Each row has a class, written after it.
[-2,-24,-16,-4,-22,-16,5,33,-14,41,21,38,8,-6,-39,65,32,0,-36,15,25,12,-41,-14,-28,103,-10,-14,77,-23,-24,7,18,-20,0,11,-3,-26]  H
[-16,15,-18,-2,-24,-18,-18,65,14,19,8,36,13,-29,-67,47,37,-19,-5,-7,1,11,-61,-1,-20,56,25,-22,67,0,-14,32,8,15,-29,22,-19,-16]  Y
[2,-32,-21,-7,-32,-13,7,26,-11,45,3,33,13,-2,-38,59,33,1,-44,15,26,9,-32,-4,-19,114,-1,-7,77,-1,-29,9,13,6,0,11,5,-19]  F
[-23,6,-1,2,-26,-24,-29,49,11,24,13,39,10,-24,-57,54,44,-16,-23,-4,13,4,-56,-16,-19,49,11,-25,79,-9,-15,40,22,7,-8,28,5,-18]  Y
[-35,-11,-4,36,-35,-30,-56,43,42,-13,-5,13,-1,-9,-1,40,47,-8,7,51,57,45,9,16,-24,-59,30,19,-1,-40,-34,24,56,-26,7,51,66,35]  Y
[-17,10,-8,5,-35,-20,-9,58,9,22,16,41,15,-32,-53,56,38,-15,-28,2,4,-1,-57,-1,-15,52,21,-30,70,-6,-13,50,14,25,-7,19,-1,-23]  F
[-14,9,-10,1,-30,-16,-15,51,0,24,12,37,14,-30,-51,49,31,-25,-24,-3,1,-4,-61,-7,-11,52,24,-33,65,10,-5,44,11,22,-12,21,-12,-27]  F
[-11,-33,-23,3,-19,-20,0,22,-1,41,20,38,8,0,-47,66,42,-18,-36,18,35,5,-42,8,-30,108,-9,-9,75,-2,-39,-2,19,-17,4,16,-2,-14]  Z
[-15,6,-10,29,-36,-19,-58,34,61,-4,-4,-13,28,-20,3,33,33,-16,-6,18,28,31,19,1,-20,-81,30,7,-8,-26,-21,43,40,5,-7,73,63,3]  L
[-5,-24,-23,-5,-32,-16,7,13,-13,44,2,34,11,5,-43,61,30,11,-38,18,24,15,-35,-14,-22,104,-6,-5,80,-4,-26,13,19,-2,2,11,2,-9]  F
[51,-35,-34,27,-30,-41,-9,65,9,2,-38,47,62,1,21,77,-21,2,-4,10,32,19,2,-27,-21,54,-17,-19,22,-46,0,-11,20,-21,62,-12,12,77]  A
[43,-42,-30,34,-20,-34,-3,81,0,-19,-36,45,67,-5,11,53,-22,-3,-2,16,23,11,9,-28,-22,42,-5,-2,17,-38,1,5,18,-25,48,-19,7,85]  F
[-10,-32,-21,-7,-22,-11,6,33,-16,35,12,40,17,3,-50,59,35,3,-26,17,29,12,-46,-16,-31,106,1,7,87,-12,-36,5,24,-13,-10,2,-2,-5]  Y
[40,-35,-34,23,-9,-44,4,70,-1,-18,-37,43,62,-7,13,52,-15,-10,-3,1,23,5,10,-20,-29,34,-4,-7,15,-50,-4,1,21,-19,57,-14,4,71]  A
[43,-49,-26,42,-34,-33,-10,52,10,5,-32,47,65,5,26,72,-4,10,1,15,39,24,14,-27,-21,55,-35,-5,30,-45,-6,-12,22,-35,66,-17,30,94]  Z
[44,-34,-32,27,-22,-42,3,84,-2,-25,-32,46,68,-12,4,45,-22,-11,4,9,37,7,-9,-38,-30,36,0,-11,18,-50,0,4,20,-31,52,-26,-2,76]  A
[-16,4,-12,6,-28,-21,-15,59,12,20,14,42,12,-26,-58,53,44,-18,-20,6,9,4,-54,3,-22,66,21,-24,72,0,-15,37,12,19,-10,18,-10,-16]  F
[-26,-21,-5,44,-39,-33,-52,53,44,-9,-6,11,16,-24,9,40,54,-15,10,51,53,50,21,21,-30,-67,26,24,5,-55,-30,31,64,-37,25,56,57,25]  H
[-30,-13,-10,41,-30,-34,-55,52,51,-21,-14,15,23,-16,-4,36,58,-19,3,44,50,38,19,21,-39,-55,32,12,6,-31,-40,25,54,-32,11,54,59,31]  K
[56,-41,-33,37,-30,-34,-5,62,4,5,-23,51,68,-4,20,66,-24,0,-3,27,27,26,12,-26,-28,46,-26,-13,28,-43,-1,0,24,-48,76,-10,23,74]  H
[53,-39,-25,37,-22,-29,-21,64,0,-2,-23,48,61,16,12,64,-22,11,4,27,39,20,-1,-39,-17,53,-23,-10,27,-31,-3,-12,21,-35,53,-18,21,85]  Y
[-20,-6,-1,26,-43,-15,-51,45,54,-7,-18,-10,28,-20,13,33,46,-15,-8,25,40,34,20,-4,-14,-82,31,6,-4,-27,-22,43,45,7,-1,70,59,21]  F
[53,-35,-26,35,-16,-35,-6,80,-1,-14,-28,46,66,-13,11,45,-18,-13,-4,11,24,11,14,-29,-23,44,-20,-8,25,-45,6,2,19,-44,58,-11,0,71]  H
[40,-36,-28,34,-25,-41,-11,82,6,-14,-36,45,75,1,10,62,-9,12,-11,5,29,10,18,-33,-28,58,-21,7,24,-42,5,2,22,-25,37,-16,15,87]  L
[-21,-5,-10,33,-26,-31,-56,41,69,-12,-14,-10,17,-14,9,44,59,-8,-1,30,40,34,22,8,-30,-78,23,17,-16,-25,-25,30,44,2,-11,74,59,28]  L
[37,-37,-29,24,-12,-42,3,70,-3,-25,-37,43,70,-11,0,48,-27,-3,4,6,36,15,3,-27,-40,30,-6,-4,15,-43,-2,-2,26,-36,58,-25,8,79]  A
[-7,-21,-23,-8,-29,-22,-4,18,-5,39,10,41,16,2,-50,61,27,5,-25,7,12,11,-34,-12,-38,105,-7,0,77,-12,-26,12,15,-12,1,6,3,-14]  L
[-28,-6,-3,28,-35,-18,-60,48,60,-16,-17,-17,29,-25,2,32,56,-11,-6,25,43,43,22,0,-22,-89,28,19,-5,-34,-29,32,54,-4,-14,70,68,32]  Y
[-30,-3,-6,32,-51,-29,-54,27,44,1,-7,4,19,-7,5,32,36,-2,-1,33,32,43,20,12,-20,-60,30,10,-1,-37,-23,40,50,-20,15,56,75,13]  L
[-27,4,-3,24,-39,-23,-60,34,59,-8,-6,-10,21,-14,5,30,34,-5,-3,20,31,38,18,-4,-33,-90,26,7,-18,-28,-21,44,42,-5,-11,68,67,14]  L
[-19,2,-6,27,-31,-18,-47,34,51,-5,-5,-11,15,-21,10,33,44,-17,-13,22,48,36,24,-7,-23,-88,23,13,-7,-36,-24,44,41,10,-12,67,61,24]  M
[-36,-15,-8,29,-42,-32,-45,46,51,-12,-7,12,15,-17,-4,35,50,-22,-2,45,47,48,20,29,-35,-54,36,20,4,-27,-41,23,54,-24,8,50,63,30]  K
[-33,-6,-6,24,-41,-18,-51,45,32,-10,-12,6,2,-11,3,28,38,0,5,35,48,51,5,9,-21,-67,38,17,-2,-40,-29,28,54,-20,-12,50,59,28]  Y
[-16,-17,-7,29,-32,-14,-50,41,58,-13,-13,-8,28,-21,5,38,46,-24,2,39,48,33,12,0,-24,-83,35,14,-2,-25,-31,36,48,-4,0,69,50,28]  F
[45,-42,-31,40,-19,-47,-2,76,5,-19,-33,47,64,-9,3,47,-11,-13,-10,10,42,8,13,-37,-27,53,-8,-4,29,-39,-7,11,18,-32,52,-15,12,85]  K
[1,-35,-24,0,-22,-16,6,29,-4,42,5,36,15,-1,-46,69,38,-2,-23,23,29,11,-40,1,-31,106,-1,-1,76,0,-35,7,15,-1,3,16,-7,-13]  F
[-35,-4,10,25,-32,-11,-68,47,44,-13,-5,-7,29,-5,12,31,48,-4,-1,24,54,35,16,-11,-20,-87,26,13,-5,-34,-24,32,53,-7,-16,60,66,26]  Y
[-3,-36,-26,-2,-22,-19,1,35,-10,39,10,41,12,-11,-45,64,39,0,-29,18,26,23,-29,-4,-45,105,-10,3,81,-17,-33,3,26,-24,9,9,-2,-11]  H
[-15,14,-19,8,-24,-31,-20,50,18,23,7,38,15,-29,-63,57,40,-14,-10,-7,-2,-6,-56,1,-25,62,15,-26,63,9,-10,44,6,15,-9,25,-10,-31]  L
[-16,-9,-13,34,-38,-18,-50,39,61,-13,-24,-11,33,-17,10,40,46,-13,2,38,41,31,23,-1,-20,-82,30,14,-7,-24,-28,39,45,3,-6,72,47,31]  F
[-3,-23,-19,-9,-21,-13,12,17,-11,43,6,41,10,-4,-49,64,32,5,-32,9,28,19,-38,-7,-32,102,-6,-3,93,-12,-30,12,17,-10,2,4,-2,-5]  M
[36,-39,-29,31,-17,-33,-13,89,-7,-21,-31,47,69,3,-1,42,-21,-1,2,11,37,14,1,-43,-28,48,-12,3,24,-45,-2,0,23,-49,41,-22,7,87]  Y
[53,-31,-27,38,-27,-30,-16,63,6,4,-34,49,71,-1,12,73,-10,5,-4,12,38,21,14,-34,-18,58,-32,-7,38,-37,4,-5,19,-29,63,-14,18,89]  M
[-29,-22,-6,40,-30,-41,-47,55,47,-13,-15,18,14,-8,2,40,63,-17,4,47,60,44,12,32,-30,-50,33,18,17,-41,-42,26,57,-35,23,53,54,31]  K
[41,-39,-32,27,-16,-39,4,78,0,-17,-35,44,65,-5,15,49,-17,-8,-3,5,36,9,4,-43,-28,45,-8,-7,20,-55,2,-7,24,-33,56,-21,8,74]  A
[-34,-13,-8,44,-42,-25,-55,35,44,-7,-5,9,8,-11,6,32,47,-17,4,34,52,47,13,17,-25,-63,26,10,7,-50,-36,32,56,-33,20,52,66,29]  Z
[52,-41,-25,34,-36,-29,-10,64,6,-1,-43,45,72,10,19,66,-15,17,1,24,32,27,13,-31,-16,55,-28,-3,31,-33,1,-10,20,-31,68,-18,19,94]  F
[49,-47,-17,39,-39,-28,-13,58,3,-1,-39,53,70,9,25,69,-21,18,2,27,35,27,15,-30,-17,51,-24,-1,34,-36,2,-6,27,-36,71,-23,26,97]  F
[-29,-14,-10,30,-53,-21,-44,30,35,-9,-22,0,13,-24,6,30,40,-3,-5,39,35,48,14,8,-19,-71,38,18,4,-41,-25,42,55,-13,7,47,65,29]  F
[-6,-23,-24,-8,-21,-17,3,32,-11,45,11,44,12,1,-53,60,39,-7,-30,15,37,17,-37,-3,-36,112,-6,4,88,-3,-32,5,18,-11,-2,9,-12,-9]  M
[38,-43,-23,30,-22,-40,10,82,-12,-18,-30,51,70,-4,14,50,-21,-3,-2,9,52,6,0,-38,-25,50,-5,-7,20,-54,-1,0,30,-38,66,-28,11,77]  A
[-18,-10,2,33,-35,-17,-57,53,59,-19,-11,-10,37,-38,8,32,49,-12,4,27,39,52,31,7,-41,-91,22,17,-8,-47,-23,33,54,-18,-5,65,58,28]  H
[-30,-20,-9,36,-34,-30,-45,46,49,-18,-17,11,18,-23,-1,32,57,-15,7,42,45,48,19,24,-39,-60,37,24,6,-32,-40,25,55,-25,1,50,58,29]  K
[46,-44,-25,31,-31,-26,-21,63,2,-1,-42,43,70,14,20,64,-10,17,-3,19,38,27,11,-36,-9,56,-22,3,39,-37,0,-17,28,-35,50,-20,23,97]  Y
[-17,9,-19,11,-22,-30,-19,58,17,23,13,44,16,-22,-60,56,43,-12,-12,-1,1,0,-54,4,-33,69,12,-20,66,4,-13,36,10,8,-5,19,-1,-28]  L
[-19,14,-7,-2,-25,-23,-11,61,9,22,17,41,14,-29,-66,47,47,-26,-16,-12,6,8,-59,-6,-27,62,21,-33,75,-2,-20,38,9,10,-18,25,-14,-28]  K
[-18,3,-2,28,-22,-13,-50,41,47,-9,8,-10,12,-9,5,19,35,-17,-2,26,42,35,10,-7,-20,-90,29,9,-11,-35,-28,39,42,0,-11,67,57,17]  Y
[-21,0,4,28,-35,-15,-56,40,55,-4,-5,-7,28,-19,4,40,49,-20,-1,23,47,40,22,5,-19,-83,24,13,6,-42,-26,40,44,-1,4,66,58,23]  M
[-31,-12,-17,37,-39,-38,-62,43,51,-10,-21,10,18,-10,0,46,51,-7,12,45,37,41,15,31,-30,-55,30,22,-4,-27,-27,23,54,-27,11,55,56,28]  L
[-19,14,-7,-1,-25,-18,-10,48,8,27,22,38,19,-31,-65,53,39,-22,-22,-6,14,6,-59,-5,-29,52,15,-26,76,-1,-12,47,11,13,-13,20,-9,-18]  M
[44,-38,-23,34,-31,-29,-14,60,1,7,-30,51,71,8,17,75,-17,9,-9,20,46,22,15,-34,-16,59,-32,-2,39,-40,2,-11,26,-40,64,-18,22,85]  M
[-27,16,-9,2,-22,-20,-11,55,11,33,28,44,13,-32,-66,60,38,-28,-20,-3,13,7,-67,9,-30,54,22,-28,76,6,-10,47,13,13,-14,22,-7,-29]  M
[-21,13,2,7,-22,-19,-4,60,14,25,23,41,22,-32,-58,62,47,-20,-24,-10,20,2,-52,0,-21,66,18,-31,78,-15,-10,48,9,17,-10,20,0,-15]  M
[-7,3,-26,11,-19,-29,-14,55,18,26,26,42,12,-21,-62,47,37,-28,-10,10,-2,-2,-67,11,-29,63,22,-15,67,17,-13,35,11,12,-6,16,-22,-26]  L
[-11,6,-12,7,-21,-22,-9,63,0,23,23,40,11,-32,-50,50,48,-20,-23,5,17,3,-58,-9,-24,65,8,-29,67,-9,-10,32,15,-2,-9,21,-9,-32]  H
[-18,-22,-19,-15,-20,-16,3,31,-10,36,8,41,17,-5,-50,67,40,-1,-33,1,33,12,-46,-9,-43,112,1,-12,77,-12,-31,-5,27,-10,-5,9,-6,-18]  A
[-10,-31,-11,-1,-22,-21,7,25,-8,37,7,41,7,-9,-35,71,34,15,-34,15,27,20,-28,-5,-45,93,-20,-2,81,-33,-30,13,26,-30,12,11,8,-11]  H
[-29,7,15,28,-41,-8,-54,38,50,-2,-2,-15,36,-22,10,33,46,-5,-12,8,45,44,34,6,-16,-85,22,14,1,-42,-18,46,47,10,-2,60,71,23]  M
[44,-46,-32,39,-36,-29,-12,49,6,5,-30,46,56,6,24,65,-9,0,-6,16,34,20,12,-29,-14,53,-29,-10,27,-34,-9,-13,26,-37,65,-13,20,94]  Z
[-11,10,-17,10,-21,-34,-19,44,16,28,16,43,13,-22,-61,57,40,-21,-12,5,-1,-6,-63,4,-25,63,10,-24,71,7,-10,41,8,7,-1,26,-11,-36]  L
[52,-39,-35,28,-29,-28,-23,64,5,5,-37,39,65,13,13,64,-14,8,-2,19,25,25,6,-39,-12,53,-24,-3,34,-29,-3,-16,22,-30,47,-9,12,85]  Y
[-23,16,-2,-5,-30,-26,-22,48,11,27,18,44,22,-22,-60,59,35,-9,-14,-10,0,1,-62,-1,-31,56,11,-31,68,-5,-6,44,8,6,-13,21,1,-36]  L
